Here is a tiny trained network, its code and every weight. The questions are about switching its units off for an input and a class, where a switched-off unit gives its printed mean instead of its output.

import numpy as np


def w(rows, s, z=0):
    codes = np.array(rows[::2]) - 128.0
    scale = np.full(codes.shape[1], s)
    scale[-1] = z or s
    return codes * scale


def f(y):
    return y / 2 * (1 + np.tanh(0.7978845608 * (y + 0.044715 * y**3)))


def log_softmax(a):
    a = a - a.max(-1, keepdims=True)
    return a - np.log(np.exp(a).sum(-1, keepdims=True))


def net(x, mask):
    res = np.array(x, float).reshape(1, 7) / 4 @ E
    y = f(res @ A[0][:, :-1].T + A[0][:, -1])
    res = res + np.where(mask, y, B[0][:, -1]) @ B[0][:, :-1]
    return log_softmax(res[-1] @ U[:, :-1].T + U[:, -1])


A, B = {}, {}
E = w([
[195,55,142,59],'x0',
[126,129,127,129],'x1',
[127,128,127,129],'x2',
[138,160,8,35],'x3',
[129,128,127,127],'x4',
[107,167,160,2],'x5',
[28,63,98,111],'x6',
],0.0063)
A[0] = w([
[198,45,153,86,106],'neuron 0',
[106,189,198,53,68],'neuron 1',
[140,116,142,130,218],'neuron 2',
[115,142,98,170,34],'neuron 3',
[128,135,161,99,216],'neuron 4',
[142,99,119,170,67],'neuron 5',
[77,150,199,63,71],'neuron 6',
[112,121,189,138,57],'neuron 7',
[53,53,119,111,57],'neuron 8',
[98,95,211,150,79],'neuron 9',
[170,95,77,194,59],'neuron 10',
[101,149,134,131,29],'neuron 11',
[154,107,84,160,29],'neuron 12',
[83,186,121,174,106],'neuron 13',
[102,184,198,56,68],'neuron 14',
[113,114,88,103,109],'neuron 15',
[75,79,107,119,24],'neuron 16',
[109,120,178,138,46],'neuron 17',
[54,72,119,111,85],'neuron 18',
[111,124,149,133,255],'neuron 19',
[67,220,120,160,46],'neuron 20',
[221,194,143,139,86],'neuron 21',
[77,188,125,148,48],'neuron 22',
[165,82,83,192,127],'neuron 23',
[223,224,165,124,70],'neuron 24',
[166,81,65,200,55],'neuron 25',
[122,109,145,137,212],'neuron 26',
[89,161,211,93,134],'neuron 27',
[78,191,124,151,57],'neuron 28',
[46,59,119,111,61],'neuron 29',
[154,141,14,106,71],'neuron 30',
[119,94,208,147,81],'neuron 31',
[190,1,122,94,74],'neuron 32',
[181,157,122,151,37],'neuron 33',
],0.0096,0.0066)
B[0] = w([
[52,194,176,126,170],'neuron 0',
[110,66,135,66,167],'neuron 1',
[136,155,86,136,205],'neuron 2',
[100,124,145,90,111],'neuron 3',
[131,148,74,130,217],'neuron 4',
[138,104,132,83,118],'neuron 5',
[103,88,103,83,159],'neuron 6',
[171,115,168,118,120],'neuron 7',
[112,86,141,215,151],'neuron 8',
[207,134,159,117,153],'neuron 9',
[105,76,115,75,139],'neuron 10',
[112,106,186,127,102],'neuron 11',
[113,80,164,95,109],'neuron 12',
[92,174,153,105,159],'neuron 13',
[113,73,131,67,164],'neuron 14',
[177,130,124,143,145],'neuron 15',
[134,70,169,161,119],'neuron 16',
[164,110,172,130,113],'neuron 17',
[124,92,127,203,157],'neuron 18',
[138,169,67,137,254],'neuron 19',
[48,164,187,107,146],'neuron 20',
[112,85,124,238,165],'neuron 21',
[80,137,183,118,126],'neuron 22',
[108,96,96,40,167],'neuron 23',
[97,79,129,222,175],'neuron 24',
[104,74,117,53,145],'neuron 25',
[147,157,87,127,201],'neuron 26',
[142,129,108,93,177],'neuron 27',
[79,145,177,119,130],'neuron 28',
[123,80,139,231,155],'neuron 29',
[254,142,187,115,176],'neuron 30',
[202,132,153,107,145],'neuron 31',
[38,183,174,116,168],'neuron 32',
[106,73,159,148,115],'neuron 33',
],0.028,0.0054)
U = w([
[107,1,109,233,115],'0',
[139,124,51,120,254],'1',
[138,117,52,119,249],'2',
[108,21,65,47,8],'3',
[69,172,173,114,15],'4',
[145,123,45,129,134],'5',
[250,103,176,110,74],'6',
],0.0068,0.005)

Each question gives the input, the list of numbers given to net, and the class t.
The units are the neurons (one row each of A and B). Each row of codes is followed by its name. A weight is (code - 128) times the scale printed after its matrix; where a second scale follows, it is the last column's (A, B and U).
mask holds one flag per neuron, in row order. A switched-off neuron (its flag False) gives its mean, the last column of its row in B, instead of its output. The means were averaged over made-up inputs and are rounded, as every weight is.
A unit's drop is (log p(t) with every unit on - log p(t) with that unit switched off) / (log p(t) with every unit on - log p(t) with every unit switched off).
The circuit of an input: a set's keep is (log p(t) with only the set's units on - log p(t) with every unit switched off) / (log p(t) with every unit on - log p(t) with every unit switched off). Starting from the 12 units with the biggest drops (on a tie, the unit counted first), units are removed one at a time, each time the one whose removal leaves the highest keep (on an exact tie, the one counted first), for as long as the keep stays at least 0.8.
circuit, biggest first: the units of the circuit, biggest drop first
unit that matters most: the unit with the biggest drop
top k neurons: the k neurons with the biggest drops, biggest first
drop of u: that unit's drop, to one decimal
input [4,-5,-5,1,-4,8,-1], class 3: circuit, biggest first => neuron 1; neuron 14
input [8,0,5,-4,-1,-4,3], class 4: circuit, biggest first => neuron 32
input [-7,5,2,-2,-4,-6,2], class 4: top 2 neurons => neuron 13; neuron 20
input [-4,-5,-1,-7,6,5,1], class 6: circuit, biggest first => neuron 9; neuron 31
input [-8,2,-4,-2,-4,2,4], class 4: circuit, biggest first => neuron 20; neuron 13
input [-2,7,6,-6,-3,-2,7], class 0: top 2 neurons => neuron 29; neuron 8
input [1,6,-2,6,1,5,-6], class 0: circuit, biggest first => neuron 24; neuron 21
input [8,4,-4,6,4,0,-6], class 4: circuit, biggest first => neuron 0; neuron 32
input [8,-3,-6,-2,6,3,-3], class 4: top 2 neurons => neuron 0; neuron 32
input [1,1,-3,4,-8,8,0], class 3: top 3 neurons => neuron 1; neuron 14; neuron 6
input [-5,3,5,-5,-5,-8,7], class 3: circuit, biggest first => neuron 23; neuron 25
input [5,-7,-4,-8,1,5,-4], class 6: top 2 neurons => neuron 31; neuron 9
input [2,-2,-5,7,-2,6,6], class 6: top 2 neurons => neuron 30; neuron 15
input [5,5,-3,-8,-1,1,5], class 6: circuit, biggest first => neuron 9
input [6,1,-5,-1,-6,-6,-5], class 3: top 3 neurons => neuron 23; neuron 25; neuron 10
input [-2,5,3,5,5,8,4], class 3: top 2 neurons => neuron 1; neuron 14
input [7,-4,0,6,6,-3,0], class 4: top 2 neurons => neuron 32; neuron 0
input [3,2,6,-3,-1,-2,7], class 0: top 3 neurons => neuron 29; neuron 8; neuron 18
input [-4,2,-3,-1,1,7,-7], class 0: top 3 neurons => neuron 24; neuron 21; neuron 23
input [4,-5,3,-7,4,8,5], class 3: unit that matters most => neuron 6
input [1,-5,-1,3,-3,-1,7], class 0: drop of neuron 29 => 0.1
